Below are the code and all the weights of a small trained network. Each question names an input and a class and asks about switching units off, where a switched-off unit gives its printed mean instead of its output.

import numpy as np


def w(rows, s, z=0):
    codes = np.array(rows[::2]) - 128.0
    scale = np.full(codes.shape[1], s)
    scale[-1] = z or s
    return codes * scale


def norm(h):
    return h / np.sqrt((h * h).mean(-1, keepdims=True) + 1e-5)


def f(y):
    return np.maximum(y, 0)


def log_softmax(a):
    a = a - a.max(-1, keepdims=True)
    return a - np.log(np.exp(a).sum(-1, keepdims=True))


def net(x, mask):
    res = np.array(x, float).reshape(1, 7) / 4 @ E
    u = 0
    for l in range(3):
        y = f(norm(res) @ A[l][:, :-1].T + A[l][:, -1])
        res = res + np.where(mask[u : u + 16], y, B[l][:, -1]) @ B[l][:, :-1]
        u += 16
    return log_softmax(norm(res)[-1] @ U[:, :-1].T + U[:, -1])


A, B = {}, {}
E = w([
[170,105,108,103,161,62,30],'x0',
[85,139,153,157,69,42,166],'x1',
[169,42,92,221,162,67,182],'x2',
[86,131,6,137,39,111,207],'x3',
[6,214,178,97,182,72,116],'x4',
[131,106,98,2,123,149,120],'x5',
[220,203,148,154,95,97,204],'x6',
],0.0058)
A[0] = w([
[165,62,161,158,95,174,56,145],'0.n0',
[111,141,142,52,91,151,64,161],'0.n1',
[112,172,130,28,84,164,28,143],'0.n2',
[168,64,118,156,77,168,155,131],'0.n3',
[118,128,89,114,131,178,136,136],'0.n4',
[164,144,136,194,112,226,124,104],'0.n5',
[95,105,187,112,137,169,167,20],'0.n6',
[140,97,116,151,117,122,156,54],'0.n7',
[155,111,163,158,119,133,153,38],'0.n8',
[226,79,4,107,56,59,160,112],'0.n9',
[157,150,210,181,94,21,119,95],'0.n10',
[46,127,111,117,208,56,46,98],'0.n11',
[93,99,124,174,152,123,162,46],'0.n12',
[33,123,106,105,40,87,204,100],'0.n13',
[106,144,115,156,144,91,121,5],'0.n14',
[14,55,177,62,107,140,136,38],'0.n15',
],0.012,0.002)
B[0] = w([
[199,138,56,181,195,64,140,198],'0.n0',
[111,200,136,94,175,121,133,191],'0.n1',
[123,186,125,48,215,139,156,217],'0.n2',
[141,123,131,194,134,80,68,206],'0.n3',
[104,113,149,108,75,134,173,164],'0.n4',
[159,70,137,140,59,190,149,193],'0.n5',
[104,62,116,109,88,99,107,153],'0.n6',
[127,141,143,117,130,96,139,162],'0.n7',
[92,131,99,157,161,95,126,160],'0.n8',
[196,6,106,179,105,151,32,255],'0.n9',
[127,178,215,197,67,114,153,224],'0.n10',
[174,81,120,78,46,137,19,219],'0.n11',
[102,139,154,80,135,102,146,167],'0.n12',
[128,144,37,202,128,65,240,227],'0.n13',
[116,123,178,97,109,110,105,152],'0.n14',
[130,139,23,98,103,105,80,187],'0.n15',
],0.017,0.0091)
A[1] = w([
[91,117,123,125,173,54,104,86],'1.n0',
[117,78,70,66,192,152,92,1],'1.n1',
[112,141,196,194,130,151,105,100],'1.n2',
[154,104,102,68,136,160,122,135],'1.n3',
[175,108,140,167,93,90,98,138],'1.n4',
[101,141,178,136,111,196,148,79],'1.n5',
[111,99,157,123,105,91,156,68],'1.n6',
[129,120,205,121,202,190,195,96],'1.n7',
[223,65,100,247,122,163,112,119],'1.n8',
[66,121,137,99,120,128,106,118],'1.n9',
[67,106,94,158,86,175,129,60],'1.n10',
[156,164,125,113,103,168,71,172],'1.n11',
[71,161,170,135,123,108,192,109],'1.n12',
[135,64,96,137,121,161,177,89],'1.n13',
[144,156,155,147,174,168,113,32],'1.n14',
[168,102,94,163,164,146,82,100],'1.n15',
],0.013,0.0022)
B[1] = w([
[225,113,133,100,119,140,107,143],'1.n0',
[164,207,56,86,110,199,32,162],'1.n1',
[90,88,34,66,126,72,110,155],'1.n2',
[131,149,115,157,183,189,41,155],'1.n3',
[110,77,162,239,154,106,107,205],'1.n4',
[155,99,116,67,34,122,157,135],'1.n5',
[98,112,94,146,126,195,104,142],'1.n6',
[213,86,247,188,199,69,120,137],'1.n7',
[169,59,84,175,35,85,163,252],'1.n8',
[143,76,144,68,98,126,134,137],'1.n9',
[196,52,145,92,113,194,203,140],'1.n10',
[165,127,197,96,164,77,154,157],'1.n11',
[69,126,29,121,131,88,184,149],'1.n12',
[141,197,205,190,37,172,82,157],'1.n13',
[166,79,157,89,206,117,178,134],'1.n14',
[131,140,61,102,139,85,140,181],'1.n15',
],0.015,0.017)
A[2] = w([
[93,113,126,84,111,161,109,74],'2.n0',
[94,94,58,90,146,153,74,53],'2.n1',
[40,90,111,170,88,123,148,97],'2.n2',
[96,109,176,140,121,72,153,114],'2.n3',
[132,187,134,105,156,98,199,97],'2.n4',
[160,107,198,74,53,111,117,51],'2.n5',
[47,207,96,156,172,191,221,41],'2.n6',
[118,60,75,186,63,162,164,112],'2.n7',
[116,143,214,107,188,148,151,135],'2.n8',
[128,147,197,147,37,247,157,89],'2.n9',
[77,164,102,145,151,172,175,70],'2.n10',
[95,67,103,157,149,106,120,41],'2.n11',
[105,162,167,159,227,190,171,47],'2.n12',
[51,125,81,95,137,218,56,22],'2.n13',
[59,113,150,116,87,115,167,97],'2.n14',
[65,104,231,137,104,154,50,2],'2.n15',
],0.012,0.0023)
B[2] = w([
[122,92,82,117,161,150,148,136],'2.n0',
[161,160,85,112,130,194,113,158],'2.n1',
[217,86,126,82,158,121,121,187],'2.n2',
[107,124,66,105,74,146,121,161],'2.n3',
[61,140,136,156,141,151,181,150],'2.n4',
[19,128,102,172,163,156,137,155],'2.n5',
[1,189,127,108,94,65,163,147],'2.n6',
[209,96,180,192,119,128,138,249],'2.n7',
[169,125,161,171,187,100,190,139],'2.n8',
[131,39,147,45,89,217,176,135],'2.n9',
[73,170,126,130,119,72,151,138],'2.n10',
[170,138,149,148,90,112,130,172],'2.n11',
[134,106,232,129,127,87,146,134],'2.n12',
[176,107,53,99,142,153,98,151],'2.n13',
[149,133,70,128,152,140,104,147],'2.n14',
[31,74,171,85,121,103,89,143],'2.n15',
],0.021,0.013)
U = w([
[9,87,177,106,104,121,36,65],'0',
[148,174,220,106,249,145,170,106],'1',
[110,146,136,174,135,203,114,7],'2',
[29,209,67,126,134,81,234,140],'3',
[103,101,180,133,110,248,185,3],'4',
[181,180,34,36,196,170,39,177],'5',
[186,45,88,217,65,73,130,199],'6',
],0.012,0.005)

Each question gives the input, the list of numbers given to net, and the class t.
The units are the neurons (one row each of A and B). Each row of codes is followed by its name. A weight is (code - 128) times the scale printed after its matrix; where a second scale follows, it is the last column's (A, B and U).
mask holds one flag per neuron, layer by layer. A switched-off neuron (its flag False) gives its mean, the last column of its row in B, instead of its output. The means were averaged over made-up inputs and are rounded, as every weight is.
A unit's drop is (log p(t) with every unit on - log p(t) with that unit switched off) / (log p(t) with every unit on - log p(t) with every unit switched off).
The circuit of an input: a set's keep is (log p(t) with only the set's units on - log p(t) with every unit switched off) / (log p(t) with every unit on - log p(t) with every unit switched off). Starting from the 12 units with the biggest drops (on a tie, the unit counted first), units are removed one at a time, each time the one whose removal leaves the highest keep (on an exact tie, the one counted first), for as long as the keep stays at least 0.8.
units of the circuit, in order: the units of the circuit, biggest drop first
k most important neurons: the k neurons with the biggest drops, biggest first
k most important neurons of layer l: the k neurons of layer l with the biggest drops, biggest first
drop of u: that unit's drop, to one decimal
input [7,8,-5,4,7,-4,1], class 3: units of the circuit, in order => (0.n9 1.n8 2.n7)
input [7,-8,-6,5,-4,-6,-3], class 5: most important neuron => (0.n2)
input [-6,-4,-5,-2,-2,4,3], class 1: 2 most important neurons => (1.n7 0.n2)
input [-6,-5,8,-5,4,1,-1], class 5: 3 most important neurons => (0.n13 0.n9 0.n10)
input [-5,5,-3,8,5,2,-6], class 3: 2 most important neurons => (0.n13 0.n9)
input [-7,-3,-2,3,7,7,-3], class 5: 2 most important neurons of layer 0 => (0.n15 0.n10)
input [8,2,-7,-6,8,-8,-3], class 0: 3 most important neurons => (0.n11 0.n10 2.n15)
input [0,-7,-8,-7,5,0,3], class 1: 2 most important neurons => (0.n9 1.n7)
input [-2,8,-6,-6,4,-1,0], class 3: 3 most important neurons => (0.n9 0.n10 0.n2)
input [-8,-4,-6,-5,1,8,5], class 1: 3 most important neurons of layer 0 => (0.n9 0.n11 0.n2)
input [-4,3,-5,6,0,-3,-3], class 3: 2 most important neurons => (0.n9 1.n8)
input [1,2,-3,5,4,5,6], class 3: 2 most important neurons => (0.n13 1.n8)
input [-8,-2,-5,6,8,0,-6], class 3: 2 most important neurons of layer 0 => (0.n13 0.n9)
input [0,-6,-3,1,4,-3,4], class 1: most important neuron of layer 0 => (0.n13)
input [4,5,5,0,4,-7,-8], class 0: 2 most important neurons of layer 0 => (0.n11 0.n9)
input [-4,1,-8,-5,2,-6,3], class 3: drop of 1.n5 => 0.1
input [-6,-5,-6,0,0,-3,5], class 4: drop of 0.n5 => 0.3
input [5,-1,4,0,8,0,3], class 0: drop of 0.n11 => 0.2
input [6,-3,-7,-2,-1,-2,-5], class 5: drop of 1.n7 => 0.0
input [-6,-6,0,5,7,2,-5], class 5: most important neuron => (0.n15)
